Here is a tiny trained network, its code and every weight. The questions are about switching its units off for an input and a class, where a switched-off unit gives its printed mean instead of its output.

import numpy as np


def w(rows, s, z=0):
    codes = np.array(rows[::2]) - 128.0
    scale = np.full(codes.shape[1], s)
    scale[-1] = z or s
    return codes * scale


def f(y):
    return y / 2 * (1 + np.tanh(0.7978845608 * (y + 0.044715 * y**3)))


def log_softmax(a):
    a = a - a.max(-1, keepdims=True)
    return a - np.log(np.exp(a).sum(-1, keepdims=True))


def net(x, mask):
    res = np.array(x, float).reshape(1, 6) / 4 @ E
    y = f(res @ A[0][:, :-1].T + A[0][:, -1])
    res = res + np.where(mask, y, B[0][:, -1]) @ B[0][:, :-1]
    return log_softmax(res[-1] @ U[:, :-1].T + U[:, -1])


A, B = {}, {}
E = w([
[161,115,181],'x0',
[126,75,216],'x1',
[3,113,162],'x2',
[144,220,177],'x3',
[151,133,64],'x4',
[98,241,122],'x5',
],0.007)
A[0] = w([
[50,68,102,198],'N0',
[218,82,96,214],'N1',
[188,163,66,235],'N2',
[64,63,97,187],'N3',
[142,87,241,214],'N4',
[141,105,231,199],'N5',
[63,106,45,254],'N6',
[163,98,255,217],'N7',
[98,241,123,222],'N8',
],0.0093,0.0047)
B[0] = w([
[164,66,226,200],'N0',
[188,81,36,221],'N1',
[200,194,78,235],'N2',
[181,40,219,192],'N3',
[31,67,99,214],'N4',
[11,91,96,198],'N5',
[224,140,198,238],'N6',
[37,94,81,224],'N7',
[101,254,207,253],'N8',
],0.008,0.0068)
U = w([
[35,109,144,48],'0',
[223,149,33,252],'1',
[112,77,50,12],'2',
[200,62,225,93],'3',
[133,254,184,255],'4',
],0.0091,0.00097)

Each question gives the input, the list of numbers given to net, and the class t.
The units are the neurons (one row each of A and B). Each row of codes is followed by its name. A weight is (code - 128) times the scale printed after its matrix; where a second scale follows, it is the last column's (A, B and U).
mask holds one flag per neuron, in row order. A switched-off neuron (its flag False) gives its mean, the last column of its row in B, instead of its output. The means were averaged over made-up inputs and are rounded, as every weight is.
A unit's drop is (log p(t) with every unit on - log p(t) with that unit switched off) / (log p(t) with every unit on - log p(t) with every unit switched off).
The circuit of an input: a set's keep is (log p(t) with only the set's units on - log p(t) with every unit switched off) / (log p(t) with every unit on - log p(t) with every unit switched off). Starting from all 9 units, units are removed one at a time, each time the one whose removal leaves the highest keep (on an exact tie, the one counted first), for as long as the keep stays at least 0.8.
units of the circuit, in order: the units of the circuit, biggest drop first
most important unit: the unit with the biggest drop
top k neurons: the k neurons with the biggest drops, biggest first
drop of u: that unit's drop, to one decimal
input [2,-2,0,2,-2,-2], class 2: units of the circuit, in order	(N8; N6)
input [-4,-4,8,-6,5,7], class 4: top 2 neurons	(N8; N1)
input [8,-2,-8,-6,-4,-3], class 1: most important unit	N1
input [-7,0,0,-2,8,-4], class 3: units of the circuit, in order	(N3; N6)
input [2,7,-3,3,4,-7], class 2: top 2 neurons	(N1; N8)
input [1,1,3,8,1,-1], class 0: top 2 neurons	(N6; N2)
input [0,7,-4,-3,-5,-3], class 2: top 2 neurons	(N8; N1)
input [-7,4,2,-3,4,5], class 3: drop of N1	-0.1
input [7,-2,8,5,-4,4], class 0: drop of N7	0.2
input [-6,0,5,0,2,-4], class 3: drop of N3	0.0
input [-4,0,7,7,5,-4], class 3: drop of N6	0.1
